Each row of numbers stands for one object and depends on some of the facts below. Use the named rows to name the rest.

Facts:
destas	Σ	trariflum; destas	Σ	mesi; skitrir	Σ	bitram; flemol	Σ	leskim; klamus	Σ	kleklipe; klamus	Σ	pliklam
bruples	Σ	sabruk; zaro	Σ	ploki; klape	Σ	tritremir; pliklam	Σ	kugran; balen	Σ	gesir; plenal	Σ	vodro
plenal	Σ	tritremir; plenal	Σ	badras; plokos	Σ	busam; paflam	Σ	givazak; gozur	Σ	baflu; flodum	Σ	klabu
zutrel	Σ	nonos; truklil	Σ	rubuk; naflur	Σ	festam; flogaskes	Σ	zaro; penon	Σ	vefli; flofan	Σ	revi
flofan	Σ	flema; momol	Σ	dopuskam; pofledra	Σ	kalom; dezasor	Σ	robel; puzin	Σ	greplur; tritremir	Σ	klape
grukur	Σ	stanel; skobrak	Σ	stoder; fabor	Σ	ruke; kasin	Σ	biste; gato	Σ	toduk; plasastis	Σ	plokos
biste	Σ	klatadros; klatadros	Σ	pedrun; tuvigan	Σ	puzin; trariflum	Σ	vefli; nalas	Σ	balen; zufal	Σ	farin
dedon	Σ	flema; liflune	Σ	steple; kitum	Σ	poklok; skogal	τ	broge; kalom	τ	dretom; destas	τ	bavu
siplar	τ	sodu; grustanos	τ	vestil; stulo	τ	maklim; kavus	τ	drerok; niska	τ	trosku; bitram	τ	fiplel
skitrir	τ	fiplel; dralek	τ	legeki; bralir	τ	kavus; katrodem	τ	vori; flatober	τ	dretom; leklek	τ	fiplel
flemol	τ	skibre; bustak	τ	zodrum; vomum	τ	maklim; kloguk	τ	vestil; klamus	τ	piplis; zige	τ	gigezun
vukugrur	τ	kavus; bruples	τ	klobik; ruril	τ	kloguk; stoder	τ	tonusen; tretrada	τ	legeki; minivus	τ	drerok
musin	τ	tonusen; pedrun	τ	vesedror; ruke	τ	faros; pirus	τ	ledrate; zaro	τ	pabafu; klape	τ	skogal
sturem	τ	tanako; baflu	τ	kegriklar; festam	τ	brifam; mafe	τ	flatober; fludrim	τ	plutru; ristusko	τ	rizor
boklen	τ	piplis; trafur	τ	drerok; pliklam	τ	piplis; balen	τ	flatober; trozu	τ	kavus; kleklipe	τ	piplis
vabim	τ	vori; fliflik	τ	zodrum; plenal	τ	skogal; plokos	τ	brifam; godis	τ	faros; paflam	τ	klobik
gozur	τ	kegriklar; brifam	τ	nofles; givazak	τ	klobik; skitran	τ	kloguk; mesi	τ	bavu; robel	τ	maklim
flodum	τ	ledrate; ploki	τ	pabafu; rupen	τ	taka; vodro	τ	skogal; kugran	τ	piplis; stanel	τ	gugrak
zutrel	τ	bustak; truklil	τ	sodu; naflur	τ	brifam; flogaskes	τ	pabafu; penon	τ	bavu; klabu	τ	ledrate
dekesko	τ	kavus; dokles	τ	samum; fiplel	τ	faros; plutru	τ	skibugros; paflaflen	τ	gugrak; besul	τ	gevuklik
skuni	τ	fliklus; flofan	τ	tanako; skibre	τ	gevuklik; momol	τ	paflaflen; pubun	τ	tonusen; nepa	τ	zodrum
sozin	τ	trosku; getrolam	τ	godis; pofledra	τ	dretom; brestor	τ	samum; rakuba	τ	godis; zizutrul	τ	ledrate
ledrate	τ	dretom; flema	τ	tanako; greplur	τ	besul; dezasor	τ	maklim; puzin	τ	besul; tritremir	τ	skogal
rebe	τ	gevuklik; tanako	τ	tonusen; traklem	τ	musin; nabra	τ	kavus; busam	τ	brifam; grukur	τ	gugrak
skobrak	τ	tonusen; vivok	τ	maklim; zuka	τ	samum; tegram	τ	broge; fabor	τ	faros; piplis	τ	nofles
stopar	τ	gevuklik; ledror	τ	musin; kasin	τ	vesedror; stosuk	τ	plestu; taka	τ	zodrum; gesir	τ	flatober
biklen	τ	skibugros; rubuk	τ	sodu; bavu	τ	gigezun; nonos	τ	bustak; planim	τ	fliflik; brotavil	τ	sodu
fuskon	τ	vesedror; poklok	τ	drerok; stebos	τ	gigezun; steple	τ	godis; farin	τ	nofles; klobik	τ	gevuklik
maklim	τ	skibugros; legeki	τ	samum; gato	τ	legeki; rizor	τ	zodrum; plasastis	τ	brifam; biste	τ	vesedror
dovo	τ	pubun; klatadros	τ	vesedror; tuvigan	τ	besul; zaklik	τ	trosku; toduk	τ	legeki; bovon	τ	rizor
trariflum	τ	bavu; klutrezar	τ	klobik; nalas	τ	flatober; revi	τ	tanako; skogu	τ	skodrak; grodrur	τ	ledrate
zufal	τ	nofles; zumunam	τ	gotruklok; dedon	τ	tanako; trosku	τ	kegriklar; vesedror	τ	vestil; tubom	τ	legeki
pabafu	τ	gevuklik; leskim	τ	skibre; liflune	τ	godis; skodrak	τ	broge; fliklus	τ	skibugros; vefli	τ	bavu
niklak	τ	plutru; degu	τ	faros; bifliro	τ	suplo; sodu	τ	tonusen; kitum	τ	drerok; grufam	τ	godis
sabruk	τ	klobik; badras	τ	skogal; dopuskam	τ	paflaflen; veme	τ	dretom; kalom	Θ	fabor; siplar	Θ	pliklam
niska	Θ	vori; dralek	Θ	gigezun; bralir	Θ	niklak; vukugrur	Θ	samum; ruril	Θ	besul; mafe	Θ	drerok
ristusko	Θ	vori; kleklipe	Θ	badras; paflam	Θ	minivus; gozur	Θ	liflune; ploki	Θ	skibre; kugran	Θ	kavus
truklil	Θ	gevuklik; flogaskes	Θ	vori; momol	Θ	vestil; sozin	Θ	niklak; brestor	Θ	pubun; rakuba	Θ	vesedror
zuka	Θ	musin; tegram	Θ	vori; stopar	Θ	zufal; rubuk	Θ	gigezun; fuskon	Θ	plutru; stebos	Θ	skitran
gato	Θ	faros; dovo	Θ	leskim; revi	Θ	niklak; skogu	Θ	niklak; leskim	Θ	skibre; badras	Θ	plutru
siplar	ζ	poklok; siplar	ζ	bavu; siplar	ζ	bitram; grustanos	ζ	dedon; skitrir	ζ	vivok; skitrir	ζ	skitran
dralek	ζ	godis; flatober	ζ	baflu; flemol	ζ	rupen; flemol	ζ	stopar; bustak	ζ	stanel; vomum	ζ	klape
vomum	ζ	stanel; vomum	ζ	niska; vomum	ζ	bitram; kloguk	ζ	trafur; vukugrur	ζ	dovo; vukugrur	ζ	fiplel
vukugrur	ζ	rubuk; bruples	ζ	plestu; minivus	ζ	farin; minivus	ζ	givazak; minivus	ζ	kavus; ruke	ζ	grodrur
ruke	ζ	steple; pirus	ζ	revi; pirus	ζ	zige; sturem	ζ	pliklam; fludrim	ζ	zeklus; fludrim	ζ	skibugros
fludrim	ζ	vivok; ristusko	ζ	dopuskam; ristusko	ζ	sozin; boklen	ζ	festam; boklen	ζ	leklek; boklen	ζ	ledrate
balen	ζ	festam; kleklipe	ζ	nonos; fliflik	ζ	brestor; fliflik	ζ	broge; plokos	ζ	stosuk; faros	ζ	bovon
faros	ζ	rupen; faros	ζ	destas; faros	ζ	rakuba; robel	ζ	baflu; robel	ζ	tretrada; flodum	ζ	kalom
ploki	ζ	dopuskam; ploki	ζ	bifliro; ploki	ζ	trosku; vodro	ζ	degu; zutrel	ζ	musin; zutrel	ζ	grodrur
zutrel	ζ	skogal; zutrel	ζ	godis; naflur	ζ	momol; naflur	ζ	tretrada; flogaskes	ζ	degu; penon	ζ	tritremir
penon	ζ	skogal; klabu	ζ	zige; klabu	ζ	skogal; dekesko	ζ	stulo; dekesko	ζ	dedon; paflaflen	ζ	nonos
paflaflen	ζ	bifliro; besul	ζ	gigezun; skibre	ζ	klamus; skibre	ζ	dokles; greplur	ζ	stebos; greplur	ζ	niklak
dezasor	ζ	nepa; dezasor	ζ	bovon; dezasor	ζ	brotavil; dezasor	ζ	kugran; rebe	ζ	skibugros; rebe	ζ	leklek
rebe	ζ	toduk; rebe	ζ	drerok; tanako	ζ	leskim; tanako	ζ	zaklik; tanako	ζ	plutru; traklem	ζ	zeklus
traklem	ζ	pedrun; tegram	ζ	destas; fabor	ζ	kasin; fabor	ζ	sozin; fabor	ζ	fiplel; gesir	ζ	poklok
gesir	ζ	stulo; gesir	ζ	skuni; biklen	ζ	zaklik; planim	ζ	flofan; planim	ζ	zufal; planim	ζ	nalas
planim	ζ	dretom; klobik	ζ	steple; legeki	ζ	flema; legeki	ζ	nofles; rizor	ζ	grukur; trariflum	ζ	skibugros
trariflum	ζ	dovo; skogu	ζ	stoder; skogu	ζ	suplo; zumunam	ζ	leklek; zumunam	ζ	nabra; zumunam	ζ	nalas
vesedror	ζ	farin; vesedror	ζ	dovo; vesedror	ζ	zige; vesedror	ζ	bovon; tubom	ζ	skibugros; tubom	ζ	getrolam
tubom	ζ	plutru; liflune	ζ	farin; liflune	ζ	nonos; sodu	ζ	momol; kitum	ζ	flofan; badras	ζ	dedon

Known rows:
[-10   4 -16  -9  21  17   3  -6  -4  -1  -4 -12  -3   5  12  -8  19   9
  -4   8  -5  11  20   3  23 -16  -5  13  -4   7   3  -5  16 -13   3  -6
 -11 -26   8  -1  -1 -14   5  -3 -14 -16   9 -12   1   9 -10 -38  -2]: nalas
[ -8 -10  12   6 -19 -15   0  -9   3  -2   6   1  11   2  -1   4  -9  -4
   0  -7  -2 -14  -2   3 -12   2  -1  -4  -3   6 -10   8  -9  -2   2   7
  -5   3   0 -17 -13  -2  -1  -2  -2   8  10   0   5   4   9   8  -7]: kegriklar
[  0  -2   9 -15  15   3  -3   6 -12  -9 -14 -15 -10 -17  -8  -3   6  16
  -3   4  -3   7  -7   5 -13  -3 -14   9   2  -7 -14   5   7   1  -8 -17
   8 -16 -22   0 -10  -9 -27   3   6  10  -2  -2  15   1   1  12  -2]: dezasor
[-13  -9  16   3 -23 -18   0  -9   5  -2  -1  -1   7  -2  -4  -1 -13 -11
  -6  -9   1 -11   5   0 -20   8  -3   0  -8   8 -13   8  -9  -1   3   7
 -10   1  -5 -14 -16  -6  -9  -6   0  17   6  -6  14  -1  11  18  -2]: fliklus
[ 14  12   6  18 -15   2   8   6 -21   3  -5  25   9 -13 -15  -1 -16  -6
 -12   8  11  -4 -10  -7  44  16  -1   9  41   1   8  -3  -8   2  -7  -6
  26   8  17  -1   9  14  28  14   4 -26 -17  22 -26 -11 -17 -11  18]: sabruk
[  7  -6   3 -10   0  -1   3  15  -8 -13 -17   1   8  -8   2  12  -2  22
   9  13 -18  -8  -4  24 -12 -14 -16   3  14  -9 -12   5   5 -15   3 -11
   6 -18  -7   1 -12  -3  -3   4  -1 -10   0   2  -5  22 -13  -6  -9]: zutrel
[ -3  -8  11   5 -24 -17  -1  -6   1  -5   2   3  12   2   1   4 -10  -8
   2  -8  -1 -12  -1   2 -13   3  -4  -4  -1   7  -7   4 -12  -4   4   9
  -5   1   1 -18 -14  -4  -1  -2  -5   9   9   0   5   2   7   5  -4]: gotruklok
[ -1  -5  -2  -1  10   2 -12   0  14   6  -3 -12  -8   4   7 -10  -2   6
 -11 -12   8  15   1  -3   0  13   4   0 -11 -14   8  -2   0   3  -3   3
   8   3  -8  15  19  -9 -15  -9  -3   2 -16  -5  10  -9   2  18 -10]: rakuba
[-12  -8  -5   4  -4   5  -9 -14   7   2   7  -2   5   3   5   2  -6  -3
  -3 -14   3   4   2   2   0   5   0   2  -5 -10   4   1  -2   3 -11   6
   7  -7  -1   9  -2  -5   0  -5  -7   0  -3   1  -4   3   8  16  -8]: rupen
[  9  10  12   6  -9   6  15  24  -4   7 -24  -4  -4 -22 -30  -5  -1   5
 -33  13  19  -3  10 -16  51  19 -18  18  38   4  -1  -4  13  -4  -2 -27
  17  -2   4  -7  10 -10   3  14  10 -20 -20  18   1 -15 -25 -12  29]: tuvigan
[  9  -3  24  17 -31 -21   9   4   3   9 -10   6   6  -9 -25  -4 -21 -14
 -21  -7  18 -17  -6  -9  25  24  -1   6  28   4  -2   5 -10  -4   5  -6
   9  18   0 -21   6  -5   2   2   2  -5 -14  14   3 -13  -4   9  15]: pabafu
[-14 -19  10   7 -24  -6  -2  -1  17  10   1 -15  13   8   4   6 -19  -2
 -18 -15  -8  -8  16   9 -14  16   5   3  -3  -4  -6   7 -18  -8  -6   6
  -7  -2 -11  -1  -4 -12   1 -10  -7  10  -4  -2  12   6  11  14  -6]: godis
[  8  -1  -5   5 -22   7  10   5  30  17   7  12  25  13  -9  28  -4 -13
  18 -10 -16 -21  -2   2 -17 -12  -8 -23  -6 -22   2   8   6  -8  -8  10
 -13  11  -3   2 -28   9  14  -1   7   8   3  18 -17  35  12   7  -5]: musin
[  6  26 -18 -12  14  32  28  14  31  33  -5  -5  -3   8 -24  13  28 -24
   1  11  -1   0  26 -32  -5 -14 -13 -15 -18  -7   0   1  40   3 -10 -18
 -31   2  -8  24 -32   4   6   6  30  19   5  10  -1  22   6 -23  30]: flofan
[ -9  -3 -11   8  -5   7  -1  -4  -3  -4   8   9   8   9  16   1  -9   0
   6  -1  -8   6   9   7  -3   1   8  -9  -8   7   6  -6   1  -2   3   6
  -2  -6  12  11   3   6  18  -3  -3 -14   1  -1 -12   1  -6  -3  -7]: tretrada
[ -7  -8 -10   9   0   9  -7   1   6   1   1   0   9  11  19   5  -9   7
   3  -4 -12   7  12  17  -1   1   5  -4  -6  -3   6   0  -5  -7   0   5
  -1 -14   6  18   7   1  15  -5  -8 -15  -6  -1  -8   6  -8  -4 -12]: steple
[ 0  2 -2  4  2  1 -3  1 -4 -5  7  7  2  5 11  1  0  4 11  1 -2  1 -5  4
 -2 -2  7 -4  2  1  4  0 -4 -1  1 10  2  3  5  3  4  7  8  0  0 -9  2  1
 -6  0 -7 -7 -4]: katrodem
[ 15  -9  22  -8   0 -25  -7  -2  14   0  -8 -13  -4  -5 -11   2  -3   7
   0 -14   6  -9 -25   5 -16   9  -5   4   6 -20  -7  14 -12  -5  -2   5
   9  10 -19 -18  -2  -8 -35  -6  -7  13  -5   4  19   5  11  23 -15]: vesedror

Which object is each row?
No name comes twice in this set of rows, the named rows included.
[  4  13   9   9 -12   8   4  -3 -18  12 -10  14  -8 -25 -29  -6 -20 -15
 -35  -1  23   0  -6 -18  41  31  -5  14  32 -16   5  -3  -4  10 -21 -13
  31   0   2  12   0  -1  14  10   8 -13 -32  21 -12 -16  -4  17  26] : givazak
[ 13   7  13 -10  22 -12  -9  -4   1   2  -7  -8 -16  -3  -5 -10   3   5
  -1  -5   3   8 -19  -3  -7   6   6   0   0 -16   5   4  -4   2   0   2
   9   9 -16  -1  16  -1 -25  -3  -1   6 -16  -2  13  -7   4   9  -8] : vukugrur
[ 12  -1  20  17 -34 -17   7   8  -9   0  -7  18  18 -15 -16   9 -28  -7
  -6   2  -3 -23 -15  10  17  10  -5   5  39  -5  -1  10 -20 -12  -2  -3
  19   7   8 -17  -5   6  19   9   1 -17 -11  19 -15   6  -9   0   7] : klobik
[  2  -3  14  14 -30 -13   7  -6  -9   2  -2  13  12  -9 -15   0 -17 -11
  -9  -5   6 -17  -6   0  10  11  -6   4  21   4  -6   5 -14  -3  -2   2
   8   7   9 -16 -12   1   9   4  -2  -2  -1  10  -5  -2   3   7   7] : gevuklik
[ 24  15 -20  -1   9  12  11  20   6   4  18  22   6   5  -7  19  28  -3
  45  19  -3  -9 -16 -25 -17 -24   2 -35 -10   4   0  -2  27  22  -8   7
  -4  31   3  10  -7  33   1  14  33  17  12  17 -24   7   2  -1  16] : siplar
[ 23  21 -19  -2   8  20  15  15  14  20   8  18   7   9  -8  22  20 -13
  37  11 -10  -7  -9 -15 -20 -23   6 -34 -10 -12   6  -1  23   4  -6   5
 -13  22   2  23 -16  32  14   9  26  12   1  20 -25  22   2  -8  13] : sturem
[ 18  17  11  14 -10  -3   8   8 -28  -7  -9  32   5 -21 -14   0 -14   0
  -3  16   8  -7 -16  -1  35  13  -6   4  40   2  -1   1  -3  -1  -3  -7
  24   2  17  -3   3  13  19  14  11 -29 -17  24 -24 -13 -23 -11  22] : greplur
[ 19  18 -22  -9   9  28  20  26  28  20   4   1   9   9 -13  24  33  -1
  22  14 -10  -8   5 -15  -3 -31  -8 -20  -3  -4   1  -4  34   2  -8  -8
 -11  16  -5  16 -15  17   9  12  24  10   8  14 -20  27  -2 -20  16] : truklil
[  8  19   2  15  -6   3   7 -13 -21   7   2  28   2 -12 -15  -6 -10 -16
 -12   4  18  -1 -12  -6  47  13   2   9  32  -7  15  -3  -6  -1  -6   0
  18   1  20  -4   1   6  30   9  -6 -25 -12  16 -24  -9  -8 -14  16] : leskim
[ 26  28 -14  -9  20  12  14   2   8  18   7  17  -3   7 -11  14  20 -18
  34   9  -9  -4 -21 -14 -16 -20   5 -28  -2 -17   9   5  15   7  -2   6
 -12  21  -1  15 -18  26   8   9  21  12   2  14 -21  23   9 -19   8] : traklem

Now the same objects, written a new way:
Some objects and their rows:
[-22 -22 -20  19   7 -15   2  35  -4 -14 -19  22  49  28 -11]: vodro
[ -4  -3  -9  -8  -8   4   3  -1  -1   0  -7   2 -15   4  -2]: getrolam
[-5  1 -9 -8 -8  1  0 -4  0 -2 -9  2 -8  2 -1]: rakuba
[-8  4 -8 -2 -9  6  3 -4 -2  2 -9 -2 -8  0 -3]: zizutrul
[  2   0   6  27   6  -6   0 -12   8   1   0  -9  -8 -10  -2]: dretom
[ 1 -3 -6 -7 -7  2  4 -2  1  2 -6  5 -1 -1 -6]: katrodem
[  0  12   6  26  15  -8   1   0   6   6  11 -11   5  -4   3]: faros
[ -3  -9  19 -16   0   5  12   6 -11   6  21   7 -13  17  -4]: rebe
[ -4  11 -20 -12  -5   7   8 -21   1   7  -8  -7  -8  -1 -10]: plasastis
[ 27 -11   3  12  16   4  -6   0   2  -9   7 -19  10 -17   7]: tonusen
[-16  31   9 -12  -7  -6 -25  59  -2  -5 -12   0  -1  -3  -4]: kleklipe
[ -6  -2 -10  -6  -5   2   2  -6  -2   0  -5  -7  -2  -5  -5]: niska
[ 21 -11 -12 -18   5  14   1   9  -7  -8   0  -9  13  -8   5]: ledror
[  5  -2  10  30   5  -1  -1 -10   6  -1   3 -10 -15  -6   0]: plutru
[  0   3   6  32   1  -6   2 -10  12   4  -4  -4  -8  -7  -3]: piplis
[-1 -2 -7 -9 -7  0  2 -3  0 -3 -6  3 -6  0 -2]: vabim
[ 29 -11   0  15  18   3  -6   0   2 -10   8 -18  14 -19   9]: musin
[  0 -10  17 -19 -13  -2  -3 -14  -9  -7   2  24 -11   3  -1]: stopar

Rows to name:
No name comes twice in this set of rows, the named rows included.
[ 29  -4 -18 -26   6  13   8  -7  -2  -1   0  -6  15  -7  -5] : skobrak
[-10   4  -1  -3 -14   0 -14  26  -4  -8 -14  11 -14   2   2] : farin
[-11  -2  25 -21  -7 -13 -10  21 -10  -4  10  20   4   3  -1] : ploki
[-31 -22  22  -9  -3   2  -2  26  10   1 -16 -11  72  36 -26] : badras
[ 10  31  24  18  14  -5 -25  32   2  -1   2 -10   8 -13  -9] : paflaflen
[  6   5 -14 -14  -3   2   6 -24   0   0  -4   5  -4   0  -1] : momol
[  1  14   2  30  11 -13   6  -3  11   8   7  -1  12   0   8] : flatober
[ 23 -14 -10 -17   6  13   3  17  -4  -4   3  -6   8  -3  -2] : dovo
[ 10  -8  14  32   7   4   4  -1   6   0   9  -9 -27   4  -1] : skibugros
[ 13 -13 -27   5   6   7  17 -16  -2  -2 -27  20  39  22 -41] : plenal
[ 11  43   0 -21   4   6 -12  30  -2   8  -9   8  12  -1 -23] : liflune
[ -7 -19  -4  43  15  20 -32  47  -3  27  23  19  -8  25  -5] : trariflum
[ 16 -21 -12 -19   2   8  -6  29  -6 -14   0  -7  10  -6  11] : rubuk
[ 33  -5   7  12  28  11   2  20  -2  -4  20 -20  23  -7  16] : tanako
[-14  -4  -5  -7  -9  -3   0  10  -2  -3  -4 -11 -11  -6   1] : pedrun

